Below are the code and all the weights of a small trained network. Each question names an input and a target symbol and asks about switching units off, where a switched-off unit gives its printed mean instead of its output.

import numpy as np


def w(rows, s, z=0):
    codes = np.array(rows[::2]) - 128.0
    scale = np.full(codes.shape[1], s)
    scale[-1] = z or s
    return codes * scale


def norm(h):
    return h / np.sqrt((h * h).mean(-1, keepdims=True) + 1e-5)


def f(y):
    return y / 2 * (1 + np.tanh(0.7978845608 * (y + 0.044715 * y**3)))


def softmax(a):
    e = np.exp(a - a.max(-1, keepdims=True))
    return e / e.sum(-1, keepdims=True)


def log_softmax(a):
    a = a - a.max(-1, keepdims=True)
    return a - np.log(np.exp(a).sum(-1, keepdims=True))


def net(x, mask):
    ids = ['αβγδεθλμξστφψ'.index(c) for c in x.split()]
    T = len(ids)
    res = E[ids] + P[:T]
    u = 0
    for l in range(2):
        r = norm(res)
        for j in range(3):
            rows = slice(4 * j, 4 * j + 4)
            q, k, v = (r @ M[l][rows].T for M in (Q, K, V))
            z = softmax(np.where(np.tri(T) > 0, q @ k.T / 4**0.5, -1e9)) @ v
            o = O[l][rows]
            res = res + np.where(mask[u + j], z, o[:, -1]) @ o[:, :-1]
        u += 3
        y = f(norm(res) @ A[l][:, :-1].T + A[l][:, -1])
        res = res + np.where(mask[u : u + 4], y, B[l][:, -1]) @ B[l][:, :-1]
        u += 4
    return log_softmax(norm(res)[-1] @ U[:, :-1].T + U[:, -1])


Q, K, V, O, A, B = {}, {}, {}, {}, {}, {}
E = w([
[114,110,154],'α',
[127,100,158],'β',
[143,111,159],'γ',
[118,108,149],'δ',
[111,98,146],'ε',
[120,128,154],'θ',
[110,131,131],'λ',
[106,125,125],'μ',
[146,132,174],'ξ',
[122,79,114],'σ',
[174,63,124],'τ',
[146,253,123],'φ',
[189,209,50],'ψ',
],0.0029)
P = w([
[116,98,143],'0',
[192,210,125],'1',
[67,97,61],'2',
[188,191,121],'3',
[90,100,62],'4',
[248,253,163],'5',
],0.0035)
Q[0] = w([
[191,199,91],'L0H1',
[243,72,169],'L0H1',
[255,98,251],'L0H1',
[6,56,119],'L0H1',
[241,125,32],'L0H2',
[202,110,43],'L0H2',
[14,127,161],'L0H2',
[34,110,67],'L0H2',
[138,136,22],'L0H3',
[164,111,43],'L0H3',
[134,33,75],'L0H3',
[151,119,233],'L0H3',
],0.0038)
K[0] = w([
[52,92,164],'L0H1',
[147,118,236],'L0H1',
[176,79,219],'L0H1',
[169,162,38],'L0H1',
[137,26,35],'L0H2',
[132,39,3],'L0H2',
[116,195,114],'L0H2',
[150,173,67],'L0H2',
[165,179,55],'L0H3',
[205,163,58],'L0H3',
[182,140,142],'L0H3',
[123,68,185],'L0H3',
],0.0049)
V[0] = w([
[3,130,130],'L0H1',
[176,173,70],'L0H1',
[215,85,165],'L0H1',
[142,113,184],'L0H1',
[118,195,153],'L0H2',
[111,65,116],'L0H2',
[138,66,74],'L0H2',
[158,118,155],'L0H2',
[196,189,152],'L0H3',
[76,176,163],'L0H3',
[157,167,148],'L0H3',
[144,82,113],'L0H3',
],0.0052)
O[0] = w([
[237,70,213,130],'L0H1',
[147,140,29,2],'L0H1',
[38,207,107,227],'L0H1',
[59,172,196,206],'L0H1',
[215,102,100,48],'L0H2',
[63,123,174,210],'L0H2',
[3,151,124,185],'L0H2',
[169,168,161,157],'L0H2',
[102,240,203,212],'L0H3',
[161,92,208,93],'L0H3',
[135,200,198,169],'L0H3',
[82,113,71,137],'L0H3',
],0.004,0.00071)
A[0] = w([
[200,205,115,39],'L0N1',
[252,98,109,2],'L0N2',
[196,68,113,20],'L0N3',
[92,229,29,77],'L0N4',
],0.0035,0.0033)
B[0] = w([
[1,111,6,113],'L0N1',
[35,165,120,14],'L0N2',
[2,82,118,7],'L0N3',
[172,39,179,181],'L0N4',
],0.0031,0.0011)
Q[1] = w([
[159,239,235],'L1H1',
[84,13,14],'L1H1',
[130,32,33],'L1H1',
[156,246,244],'L1H1',
[155,211,75],'L1H2',
[60,80,160],'L1H2',
[37,169,118],'L1H2',
[184,104,113],'L1H2',
[198,242,211],'L1H3',
[47,24,3],'L1H3',
[218,245,234],'L1H3',
[32,15,30],'L1H3',
],0.0068)
K[1] = w([
[95,51,244],'L1H1',
[186,211,2],'L1H1',
[153,219,32],'L1H1',
[72,35,242],'L1H1',
[227,213,107],'L1H2',
[82,29,94],'L1H2',
[218,91,82],'L1H2',
[44,184,147],'L1H2',
[139,94,227],'L1H3',
[149,191,30],'L1H3',
[83,86,246],'L1H3',
[168,156,2],'L1H3',
],0.0061)
V[1] = w([
[111,148,32],'L1H1',
[250,148,121],'L1H1',
[123,2,81],'L1H1',
[142,112,216],'L1H1',
[204,147,161],'L1H2',
[74,172,102],'L1H2',
[99,204,147],'L1H2',
[152,200,118],'L1H2',
[10,123,111],'L1H3',
[215,57,96],'L1H3',
[66,105,7],'L1H3',
[94,51,63],'L1H3',
],0.0061)
O[1] = w([
[35,154,84,5],'L1H1',
[80,6,167,77],'L1H1',
[214,93,6,79],'L1H1',
[218,112,167,241],'L1H1',
[34,133,142,199],'L1H2',
[196,61,142,124],'L1H2',
[121,52,172,203],'L1H2',
[82,43,158,186],'L1H2',
[145,253,157,161],'L1H3',
[199,52,91,99],'L1H3',
[205,239,59,38],'L1H3',
[247,190,76,117],'L1H3',
],0.0057,0.0026)
A[1] = w([
[183,125,113,253],'L1N1',
[2,191,93,233],'L1N2',
[145,176,120,29],'L1N3',
[31,137,105,107],'L1N4',
],0.0071,0.0053)
B[1] = w([
[98,95,22,254],'L1N1',
[28,64,1,211],'L1N2',
[188,152,228,101],'L1N3',
[107,120,44,133],'L1N4',
],0.0069,0.0044)
U = w([
[233,59,221,3],'α',
[205,249,241,82],'β',
[1,237,212,204],'γ',
[236,133,176,129],'δ',
[248,160,86,133],'ε',
[143,18,250,178],'θ',
[217,2,91,26],'λ',
[221,7,27,14],'μ',
[37,90,208,243],'ξ',
[183,227,23,41],'σ',
[77,253,10,97],'τ',
[4,1,149,67],'φ',
[5,57,1,165],'ψ',
],0.0081,0.0023)

Each question gives the input, a string of symbols that net reads in full, and the target symbol t.
The units are the heads (4 rows each of Q, K, V and O) and the neurons (one row each of A and B). Each row of codes is followed by its name. A weight is (code - 128) times the scale printed after its matrix; where a second scale follows, it is the last column's (O, A, B and U).
mask holds one flag per unit, layer by layer, with each layer's heads first. A switched-off unit (its flag False) gives its mean, the last column of its rows in O or B, instead of its output. The means were averaged over made-up inputs and are rounded, as every weight is.
A unit's drop is (log p(t) with every unit on - log p(t) with that unit switched off) / (log p(t) with every unit on - log p(t) with every unit switched off).
The circuit of an input: a set's keep is (log p(t) with only the set's units on - log p(t) with every unit switched off) / (log p(t) with every unit on - log p(t) with every unit switched off). Starting from the 12 units with the biggest drops (on a tie, the unit counted first), units are removed one at a time, each time the one whose removal leaves the highest keep (on an exact tie, the one counted first), for as long as the keep stays at least 0.8.
circuit, biggest first: the units of the circuit, biggest drop first
most important unit: the unit with the biggest drop
top k neurons: the k neurons with the biggest drops, biggest first
heads that matter: for each layer, one digit per head in row order, 1 if its drop is at least 0.15 and else 0, layers parted by /
input β μ α μ α, target μ: circuit, biggest first -> L0H1, L1H3, L0N1
input γ μ μ, target μ: most important unit -> L0H1
input γ ξ ξ λ ψ ψ, target γ: circuit, biggest first -> L0H2, L1H3
input γ γ ψ σ ψ δ, target γ: circuit, biggest first -> L0H1, L1H3
input μ μ γ, target μ: circuit, biggest first -> L0H1, L1H3
input ψ μ β α γ τ, target ψ: circuit, biggest first -> L0H1, L1H1
input μ μ β θ γ, target μ: circuit, biggest first -> L1H3, L0H1, L0N1, L0H2
input τ β α μ γ β, target τ: heads that matter -> 000 / 101
input γ ε ψ μ, target γ: heads that matter -> 101 / 101
input γ τ ε γ α γ, target γ: circuit, biggest first -> L0H1, L1H3
input θ φ λ δ τ ψ, target θ: heads that matter -> 100 / 101
input τ φ λ λ, target τ: circuit, biggest first -> L1H3, L0H3
input θ γ γ θ, target θ: circuit, biggest first -> L1H1, L1H3
input μ λ β β γ ε, target μ: circuit, biggest first -> L0H1
input τ γ φ λ, target τ: circuit, biggest first -> L1H3, L0H1
input θ φ φ ψ ψ ε, target θ: circuit, biggest first -> L1H3, L1H1
input σ ε γ τ ε, target τ: circuit, biggest first -> L0H2, L1H3
input γ μ φ φ, target γ: circuit, biggest first -> L0H1, L1H3
input φ γ β β λ θ, target φ: heads that matter -> 011 / 000
input φ θ ψ ε λ β, target φ: most important unit -> L0H3
input τ ψ μ θ, target τ: circuit, biggest first -> L1H3, L0H3, L0H2
input β μ γ ε φ, target φ: heads that matter -> 111 / 010
input γ τ γ ε ψ α, target γ: heads that matter -> 100 / 001
input ψ β ψ ψ θ ψ, target ψ: heads that matter -> 100 / 100
input δ β γ ξ τ, target τ: heads that matter -> 110 / 011
input μ γ ε, target μ: top 3 neurons -> L0N1, L1N1, L1N2
input σ τ γ, target τ: most important unit -> L0H2
input β ξ ψ τ τ φ, target β: heads that matter -> 111 / 111
input β ψ β γ, target β: heads that matter -> 111 / 101
input τ σ σ, target τ: heads that matter -> 000 / 101
